Each row has a hidden value; after the row comes its tier, the name of the range that the value falls in. Each part has its own.
[  85  -56  351  225  -16 -164  -89   18   32  141 -290  200  102 -269
   44   71 -123   94  -37 -126   12 -137  -56  -48    6  -88  -34   76
   99 -139 -117  249  302   35 -118 -253 -174  122 -242  210   81 -203
 -184 -251  221   51  -80 -297 -162  -66   12] => [55]
[ -10  103 -164  102   96  -82 -107  143   76  197   37  150  116   18
   68  -42   34  301   44 -208  147 -320 -107  -69   40 -393  -27  209
   22  -31  -80   -3   63  119  -75   19  -48   82 -218   76  208   69
 -211 -117  109  202  105 -153  -14 -153  -41] => [44]
[  90   15   -8  -29   27   15 -261  167   28    8  -48  178  -94  181
 -129   -8  119   48  130   11 -156 -115  -58   63  -68  -18   90   22
   31   70   -1   87  141 -100    5   90   84  155  -64   41   12  135
  -53   89 -168 -137  -98    7  -43   68  123] => [53]
[ -91 -133  237 -190  -14   60  -62  154   99   75 -216  131 -112  -84
 -166  -76   47   76   55  111 -213  165   52   14  181  170  -37  -41
   63   22 -118  -57    4  -22  175  127   99  -52   15 -114  320  149
  -34  151  -26   39  -44  -86  -91   15  141] => [56]
[-108  133 -132   57  -81  -41  181   40  186   30  -45 -176 -187 -117
  128  -80   -1   29  115   46    4  -26  -81 -179   99  233 -241 -299
  107   37  -76 -277 -186  120   74   87   51 -151  -17  -56  200   -2
 -180 -109 -105  198  171  -34  185   43   69] => [44]
[  98  -35  215  -36   85 -119 -208  143  -71 -115 -148  160   79  -42
 -124  165   28  -42  -43  -15   77 -101 -286  158 -124 -174  100  354
  -76    9  -90  301   35    8   33 -110 -127   20 -123  132  -55   -1
   -9  -93  284 -161  -28 -146  -30 -186 -101] => [53]
[ -57  -25   82  143  -51 -307  -71 -115 -113 -366 -228   43  157 -273
   86   90 -128  -10 -133 -149  139 -110  -78   91   26  127 -200  -79
   48   15 -152  205  -61  152 -101 -278  -52   23  -27  -12  -66 -107
   61 -303  168  -25   32 -178 -152  -29  -71] => [53]
[  45  -45  152   18   58   63 -142  181  -12  228  121    1   61   -4
  145  121   58  229   37   12   30  -91  -50  245  -34 -646  169  300
 -122  -65  -99  112   89  -73 -127  170 -147 -100 -174  105  106  135
 -288   71  220  -12  130   -5  107 -138  113] => [61]
[-211   75 -149   -7    1 -138   77  -73  -52 -291  -37  131   11 -118
  -36  -44  -25  -71    1 -125   88  -71  -98   55   -2  175  -17  -75
   85   38  -67   85 -280  219   41  -42  103   44 -138  -71   40   49
   30 -185  -16   15  132 -205  -36  -78  -30] => [44]
[ 162  -95 -174   73   -5 -111 -115  -51  -10   32   79  250  -82  277
  -96  -16  113   -5  176  -48   73 -154  -76  -60   33  -29  -88  126
   77  -79   21   73   43   61   -8    7   12  110  -36  -48  -28  -32
   43  -49  178   86    6 -122 -109  -43    0] => [60]
[ -17  -52    2 -187   47  220 -208  317  103 -139   21  -41 -115  228
 -104  111  138  -54   27  289 -155   87  -65   11  -52    4  197   90
 -138  146   23  -51    5 -356   80  147  -28  -81   34  -22  -48  168
   48  310  -16 -229  -34  177   84   13  108] => [55]
[  51    8  101   75   -3 -166  -61   64  -81  180  -31   82   67 -168
   98   10   19  171   -2 -187  142 -243 -146   -1  -46 -331   34  212
  -16   -9 -117  143   46   35 -102 -165 -153  111 -343  221  102  -44
 -166 -125  128   90   29 -141   69 -157    0] => [42]
[-189   -3 -106  -81   10  -73  -90  183  -88 -190  185   25  200  -83
   -6   75  -63   40  -72    7   12    2  -23  172  127 -364  221  -66
  -39  105 -111   -6 -224 -100  -79  227   41  -64 -107  -98   45  222
 -152   52  -55  -59  211    5   -7  -12  -48] => [53]
[   7  -54  107  -57   64  -71 -179   58   53 -162 -255   88  -68  -92
  -37    6   56   46  -65  -19  -26  -41  -66   23  -82  210 -115   28
  -52   93 -116  178   81  -55  122 -130  -80   61  -18   42  105  -15
  122  -12   76  -42 -175  -21  -70 -111   57] => [42]
[   1  280 -277  307  118 -293 -133    0  -33 -351   27   18  221  -10
  101  100  -31   -4   -1 -134  167 -339  -85  106 -236 -167   32   69
 -122   -5  -39  158  -42  164  -82  -81 -186  157  -24   90 -239  -18
   28 -253  120  -56   27    9  -90 -166 -187] => [42]
[-162   45   22  -35  103    3  -72   60   19 -190 -151   79   78 -186
   -3   25  -25  110  -63  -66  -63   -8  -35   85  -29   13  -37   79
  -37  -37 -104   76  -75   82   83   10  -30  -66  -46   17  185   83
  -70  -41  171   79    1  -97  -23 -163   -2] => [63]
[-144   89  -51   53 -193  -43  142  -55  -79 -222  -52  170  229 -251
   -3   60  -74 -118   23   28   25  -62   65 -119   82   25   69   75
   84 -105   10  -24 -254  178   27 -177  -15  104 -166  -48  -32   42
   78  -53   38   96   79  -74  -64  -27 -135] => [55]
[-102 -141  323  -47  -21  -38 -107   23  -63    2 -121  180   63 -274
   73  101  -41   97  -97 -141    9    5  -87  214  -11 -241  161   29
  141   -9 -131  346   60   14 -184  -57   57   63 -388  102  110   58
 -204  -82  -43 -155   86 -175    0  -10  196] => [61]
[ -75  -33   70   28   16   12  -63   43   78 -200   -2  -79  -49   61
   38  130   28  -46   77  141 -143  149   33  159  -15  -11   79 -104
    1  -95  -45    0  -58   19  -24  218   31 -154   68 -134  -52  125
 -102   88    9 -174  129  105   -3   42  133] => [44]
[   8  -64 -153   36   12 -125 -147   61 -110 -168  -40  -94   25   85
   45   12  -20  114  -31 -133  -30 -123  -43 -184   67    9  -79   -4
 -104  -32 -168 -135  -11 -208  -17 -185  -70  -27   22  -26  -48  -21
   -6   76  -21   10  -33   31  -99  -55  -28] => [56]
[  19 -120   79  130  165 -311 -287   -4 -156 -202  -78  141  133    0
  -22   19  -38  100 -110 -223    0 -134   67  170 -107 -160  143   60
 -184  -22 -202  325  190 -141  -58 -126 -217  190  -83   63  -87  -59
   65  -48  117 -152 -169  -73 -329 -187  -18] => [61]
[  38   35  -36   62 -115   50  146   58  142  175   -7 -156 -250   75
  151   -7   98  -20  187  112   24  -76  -52 -215  -22   42  -34    1
    6  -62  -75 -198  -50  -51   52  -61  -76  -22  -90  -11   -8  -21
  -49   95 -161    1   88   81  119  -23  144] => [44]
[ -68   61  191  -84  -26  164   85  256  256  151  -66  -15 -170   -7
  -50   72  100  -90  140  290  -57   92 -142  -32  -15    3  163   68
   70   32   23  -72  -61   11   80  176    9  -84 -158   25  103  112
 -135   94  -22 -109  151  -11  185    1  129] => [63]
[-101   10  -48   13  -73  -40  -78   14 -101 -299    5    8  198 -159
  104  141  -77   39  -72   -8   34  -37  -23  156   75 -179  -38    5
   -4   -6  -86   47 -174   50  -83    5   22 -114    5  -90  -14  116
  -72  -66  108   -1  143  -16    0    3  -39] => [53]
[ -36  224 -343  130  -53 -245  122  -11  -21 -148    3  -28   -3  -24
  -33  -92  -21  -76  131 -125   41 -217 -128 -311   12  213 -110 -113
   22  -40  -68 -242 -260  148  139 -116  -26   79  -54   -5  -15  -46
  -16 -128 -126  181   52  -43   13  -81 -205] => [53]
[  -7   16 -209   30  -47 -141 -106   89  -56 -249  121 -211  -19  -18
  153   72   13  -38   -6   96   -3  -52   40   80  -36 -102    2 -241
 -122  159 -152  -68 -119 -283  -44   67  -85   24  101  -65 -145  100
   58  135 -246 -116   20  298   10   29   63] => [56]
[ -35    7   40 -121 -154  128   27  158  140  171   43   62  -13 -203
   70   61   38   57   58  119  -23   25 -109  -78  134 -184   -5 -101
  202   66    1  -76 -110   -5  -25  179  111  -66 -261   27  261  144
 -262   59 -119  135  161   50  275   97  110] => [42]
[   6   49   13  100   20 -187  -82   94 -100 -210  -46  -46  120   11
   30  116   -2  -46  -21   -3  118 -171  -81   49 -104 -170  141  242
 -193  -10 -132   85  -64  -42   -5 -193 -213   69  -34   20 -220    2
  117  -17   96 -185   18   13 -124 -169 -117] => [53]
[ 229   39 -102   -9   69  140 -320  153  125  -99 -107  170 -106  291
  -86  110  159   -6   98  101  -69 -169 -157  -33 -192   41  -43  232
  -71   17   33  138  203 -142  132  -21  -51   76   88   40  -83   46
   94   98   54 -118 -201   93  -18  -66   25] => [44]
[-123  190 -258   95   64 -150  -26   65  114 -303 -116 -126   -5  -14
   61  -40   32   22    0  -21   24 -150    2 -158  -84  261 -108 -125
  -99   80  -89 -136 -116   34  115  -94  -90   62   66  -50  -20   24
  142  -19 -108    8  -36  125  -51  -96  -57] => [42]
[-168  282 -187  219  -88   33  197  -49  -57 -218   14  -17   63  -28
   81   -7  -36 -110  170   57  -62 -151  152  -16 -120   57  143   97
 -105 -172   14 -136 -217  170   54 -108  -95   81   -1  -25 -188   56
   48  -37  -28   -1   74  -52  -74  -85  -51] => [55]
[-242  122   49   40  108 -255   99  168  -32  -97   36 -207  -23 -194
   47  -31  -43  -28    4   24   24    0  -18  235  -66 -160  233 -121
 -159  115 -238  -26 -227  -25   16  150 -129    3  -75   11    3  124
  -91  -17 -148 -154  173   -5  -29 -157   31] => [56]
[ -36   11  -49    4   -6  -33    5  165  154  -41  126   -7   -6   35
   70  187   43 -114   27  131  189  -43 -231    8  -31 -272  186   23
   96   60  -34   78 -118  -38 -109  126   -7  -13 -219  -28 -104   74
  -98   -9  -72 -189  268   55  112  -29   33] => [44]
[ -57 -301   95 -139   15  -98 -222   72 -186 -122   77   91  126  -37
   17  140  -19  123 -134 -119   50   47 -101  157  148 -370  110   70
   43   22 -161  181  -37 -202 -221    7   55  -60 -204  -37   29  103
 -122   83   94 -117  145  -55  -53  -14  100] => [56]
[   6 -270  170   -4   17  -79 -157   32  -87    0  121   71   13   91
   74  166   77   28    0  -14   35   40    6  160  -37 -402  302  127
   20  -75  -82  251   88 -193 -264   15  -60   92 -290   24 -147   59
  -54  164   14 -281  113   72  -71  -28  221] => [63]
[  74   94 -120  -71  -16   40 -105  162   47   95  -41  161 -102   57
 -137  -46   72   48  146  -31  -90 -141 -233 -132   32   50  -85   21
  124   43    4  -84  -31   13   92   69  133   22 -113   83  175   82
 -190  -25  -67  133    0 -120  135   20   -2] => [56]
[  81  -32  273  -74   12  129 -141  189   60   72 -187  301   46   10
 -179  111   52  -21   71  169  -39  -28 -107  148   -7 -159  115  414
  -16  -58  -30  203   99   50  128   11  -44   24  -25   10   70  108
   15   28  257  -84  -46 -187 -113 -122  -11] => [56]
[ -68   80   -7   47   10  -47   43  114  -33   73   69    2   13  -75
    3  -54    2   20   93   37 -107  -50  111   16  -37 -187  218   41
 -163  -51 -118  -67  -73  -92  116   91 -177   70 -101   48   66   78
  -82  118  -51   46  -23   29  -41 -154  -10] => [63]
[-165 -159  206  -21 -233 -120  102  -10  -96 -167  -44   70  131 -222
   23   93  -70 -133  -65   74   87   75   37  -55  188   21  157  -76
  140   37  -33   56 -180   -4 -173 -198   21   61 -298  -60  -84  -11
   62  -28   -7 -127  176 -107  -51  121   42] => [55]
[  63  174 -210  209   76 -158 -101   25   49 -167   -8   29   39  -29
   90   66  -40   17   39  -32  122 -232 -139  133 -103  -92 -186  -24
  -34   28  -76   99   -5   95   -9   50  -99   -9  112   35  -37  -28
  -81 -262  178   90   46  -92  -25 -107  -90] => [53]
[ -89   51  -82  227   66 -301  -42 -113  -77  -75  -98  205  204 -154
   62  -63  -86  189   -6 -326   93 -247   80   23   25 -154  -57   66
   25 -163 -168  134   25  253  -62 -146  -81  185 -133   -9   90  -26
  -46 -224   97  151   15 -218 -290 -175  -77] => [60]
[-211   39  -15   17  -54  124   -5  114   24 -296   22 -247   31  -23
  183  132  -30   15  -33  158  -92   82   84   80   17  -34  108 -115
  -98   14  -53 -141 -148 -126 -101   58   -7 -202   29 -105 -101  140
  -79  119  -53 -177  175  130   80   77  134] => [63]
[ 110   23   35  140  -56 -149   22  129   39  199   13   -1   27  -58
   94  125  -32    1   67  -48  175 -202 -270 -182   19 -320   65  115
  106  -75 -112    0   27  -40 -141 -129 -100   53 -286  139  -64  -85
 -225 -110  -18  -11  172  -94   64  -64  -37] => [56]
[  50 -187  184   11 -176  -35  -65   20  -44  148   32  127  107 -159
  101  115   20   98   33   27    2    1   51   -5  150 -328   38   44
  162  -73  -18   75   56  -49 -222  -23  -11   59 -275   48   84   41
 -148   65   76   64   96   25   38   94  135] => [55]
[-163  -11   56  -23  -27 -116  -72  105   58 -294 -158   88   75   27
 -170    7  -35  -68  -22   17  -82   50  -30 -119  144  297   81 -150
   78   41  -20  -52  -95   78   30  -25  112  -10  -69 -145    2   54
   28  -41  -49 -143   68 -120 -136  102  -52] => [44]
[ -50  122  -24  179  -90 -188   96   27 -126   61   75 -176   30 -182
  184  -13  -74   68  103  -79  -35 -131   39   38    9 -251   66 -118
  -53  -73 -172 -141 -120   -5 -100   -4 -100   13 -120   74  -22   37
 -243  -42 -163   46  133   11   45  -18   37] => [56]
[  28   33 -216  -12   48   67  -89  174  181  -21   78  -18  -92  268
  -32   62   96   48  126   99   18  -55 -192 -128   81  -31 -100   34
   54   -7   31 -183  -62    9   18  196   73 -179   49  -97   63   86
 -145   23  128   61  177   -2  116   11    0] => [60]
[-122  267 -106  -11  -32  218   22  264  212 -156  -37 -108  -51   56
    9  107   12  -93  100  212 -114  -32 -155  -83  -61   66  133  -45
    2   32   21 -198 -154   -3  106  149   82 -141   -2  -55  -38  176
 -161   55 -224 -153  154   65  175   57    4] => [60]
[-102  145 -287  -50  -66   28  -32   44  -34 -418    2   29   64  102
  -55   52   53 -116   27   38   19 -111 -103 -131  -35  206   20   60
  -42   51   44  -98 -286   65  109 -103   63   -5   -9 -104 -133  107
  155   25  -41  -63   49   48   51  -17 -122] => [61]
[-251 -129  134   -1  144  -35 -116  101  -11 -190   40 -103  120  -13
  120  131   -7  157  -86  -18  -68  128  133  250    4 -346  286   48
 -113 -101 -164   81  -26  -79 -169  156  -57 -107 -100 -109  -12  190
 -114  174   44 -246  184   91 -124  -95  178] => [42]
[ 102  -21  -41  107  -27 -181  -13  104  126  179   31   32  -32  126
   24   14   94   59  120   15  192 -180 -129 -178   80 -154  -47  117
   54   -5  -32  -63   26   73  -61  -31  -98   58 -150    3   23  -46
  -35  -64  130   66  129  -46    1  -51  -27] => [44]
[ -63   71 -270   11   55  204 -134  193  130  -82   76   56   52  306
   14   59   97  152   75   74   20 -152  -35 -120   53 -142   23  226
  -36  -28   75 -164  -10  -29  -46   63   38  -80    7  -89    3  149
  -37   99  159   29  127  -12   14  -21   17] => [63]
[  56 -151  329  167    6 -302 -131  -39 -133   10 -156  107  119 -265
   99   41  -88   88 -113 -135   83 -108   73  185  -37 -218   54   57
 -109  -17 -221  350  202  -76 -107 -217 -284  156 -177  141   -1 -147
   -3 -154  206  -53 -119 -154 -227 -148   32] => [42]
[ -35  -42   54  -66   54  166  -97   81  110 -126 -121   10 -156   55
    5   89   28    2   28   72 -129   78 -118   46  -50  113  -36    2
    5  -55  -74   47   15  -74   88   80   47 -173   32  -46   70   56
 -115   50   38  -89   20  -43   47  -41  138] => [44]
[  77 -105  114  -54  -18   76 -157  133   23   42   71  299  120  127
  -62  214   92  -15   32   60  169  -98 -229   99   -4 -427  230  408
  105  -42   62  276   25   55 -146   20   23   41 -306   31  -68   94
  -73  -15  244 -157  172 -136   37  -55   12] => [61]
[ -63   18   73   80   29 -100   23  -55 -103   18 -163   -4 -135 -153
   87  -90  -29  118   55 -181  -52 -113  -22   97  -65   57 -104   13
  -39  -76 -208   60   -2   44   26 -145  -49   24  -66   86  108  -31
 -111 -111   -7   58  -28 -208  -64 -134  132] => [56]
[  69   65   -8  127   66 -191   27   95  133   93 -139   86  -47   26
 -108  -15   -9  -28  113  -36   47 -129 -185 -234   23   76  -65   93
   31 -120 -108  -64   23  104  142  -63 -119   30  -50   31   72 -109
  -75 -127  130  108   16 -173 -105 -168 -141] => [53]
[ -68  -69  -84   19  -65   74  -55   62   94  -41   -5  195   18  177
  -24   50   14   44   62  -15   61  -84  -77 -126  166  -24   20   38
  197  -53   26  -18   -3   63 -130  -20  177    0 -149 -140    4   62
  -75  -47   -2  -47  191 -194  -83  105   76] => [60]
[  -4    3  255  -48  -64  153 -130  170  111   27 -220  117   45  -78
  -72   76    5   88   77  143 -250   75   46   48   95  -20   12   76
   48 -102  -39  -33   91   52   91  109   62  -90   37  -65  179  166
 -150  104   21  -19  -27  -19  -40   69   79] => [53]
